Below is a small trained network, with its code and all its weights. Each question gives an input and a class and asks what happens when units are switched off, that is, made to give their printed mean instead of their output.

import numpy as np


def w(rows, s, z=0):
    codes = np.array(rows[::2]) - 128.0
    scale = np.full(codes.shape[1], s)
    scale[-1] = z or s
    return codes * scale


def f(y):
    return np.maximum(y, 0)


def log_softmax(a):
    a = a - a.max(-1, keepdims=True)
    return a - np.log(np.exp(a).sum(-1, keepdims=True))


def net(x, mask):
    res = np.array(x, float).reshape(1, 6) / 4 @ E
    y = f(res @ A[0][:, :-1].T + A[0][:, -1])
    res = res + np.where(mask, y, B[0][:, -1]) @ B[0][:, :-1]
    return log_softmax(res[-1] @ U[:, :-1].T + U[:, -1])


A, B = {}, {}
E = w([
[153,162,231,115,228,89,252,115],'x0',
[217,94,166,197,171,18,77,176],'x1',
[125,122,128,126,143,134,128,125],'x2',
[132,132,129,123,122,125,127,132],'x3',
[88,66,82,182,79,169,207,250],'x4',
[97,117,128,158,175,146,128,106],'x5',
],0.011)
A[0] = w([
[2,106,95,100,25,207,161,133,137],'N1',
[110,171,163,96,111,111,46,31,135],'N2',
[181,156,219,97,206,87,123,110,101],'N3',
[80,152,146,143,147,61,149,198,1],'N4',
[209,43,111,225,148,93,42,155,122],'N5',
[189,167,172,207,141,62,111,70,94],'N6',
[129,207,138,90,99,241,135,42,155],'N7',
[109,174,211,148,137,129,248,153,49],'N8',
],0.0089,0.0068)
B[0] = w([
[107,110,123,143,101,55,120,98,255],'N1',
[196,84,176,87,158,155,129,209,198],'N2',
[67,155,60,136,108,76,137,128,213],'N3',
[143,170,119,75,145,105,140,86,150],'N4',
[186,131,175,130,157,170,132,131,223],'N5',
[94,186,102,117,118,87,107,123,195],'N6',
[153,114,195,166,147,151,93,142,207],'N7',
[246,96,170,145,147,157,117,155,197],'N8',
],0.014,0.016)
U = w([
[147,62,138,133,128,175,133,167,249],'0',
[171,170,144,97,173,173,142,130,205],'1',
[13,199,3,109,103,76,141,56,23],'2',
],0.011,0.0017)

Each question gives the input, the list of numbers given to net, and the class t.
The units are the neurons (one row each of A and B). Each row of codes is followed by its name. A weight is (code - 128) times the scale printed after its matrix; where a second scale follows, it is the last column's (A, B and U).
mask holds one flag per neuron, in row order. A switched-off neuron (its flag False) gives its mean, the last column of its row in B, instead of its output. The means were averaged over made-up inputs and are rounded, as every weight is.
A unit's drop is (log p(t) with every unit on - log p(t) with that unit switched off) / (log p(t) with every unit on - log p(t) with every unit switched off).
The circuit of an input: a set's keep is (log p(t) with only the set's units on - log p(t) with every unit switched off) / (log p(t) with every unit on - log p(t) with every unit switched off). Starting from all 8 units, units are removed one at a time, each time the one whose removal leaves the highest keep (on an exact tie, the one counted first), for as long as the keep stays at least 0.8.
circuit, biggest first: the units of the circuit, biggest drop first
top k neurons: the k neurons with the biggest drops, biggest first
drop when u is switched off: that unit's drop, to one decimal
input [0,-6,-3,6,6,7], class 2: circuit, biggest first	[N1]
input [-6,6,4,-2,-2,8], class 1: circuit, biggest first	[N5, N1]
input [6,5,7,2,7,-6], class 1: top 2 neurons	[N4, N1]
input [-8,5,3,7,-1,2], class 1: top 4 neurons	[N5, N1, N7, N8]
input [-8,4,-8,4,-4,5], class 1: top 2 neurons	[N5, N1]
input [0,-3,-8,-8,-5,5], class 0: circuit, biggest first	[N2, N5]
input [6,6,-5,4,4,3], class 1: top 2 neurons	[N8, N4]
input [1,5,-4,2,1,2], class 1: top 2 neurons	[N5, N1]
input [-4,0,-2,4,-8,5], class 0: top 2 neurons	[N2, N4]
input [8,6,7,-8,-1,-1], class 2: top 2 neurons	[N3, N6]
input [-5,0,5,-7,1,4], class 2: drop when N1 is switched off	0.1
input [3,2,0,1,-7,6], class 2: drop when N3 is switched off	0.9
input [7,5,-3,2,-6,5], class 2: drop when N3 is switched off	1.0
input [8,5,-2,5,-5,4], class 2: circuit, biggest first	[N3]
input [7,8,-8,8,8,1], class 1: drop when N4 is switched off	0.2
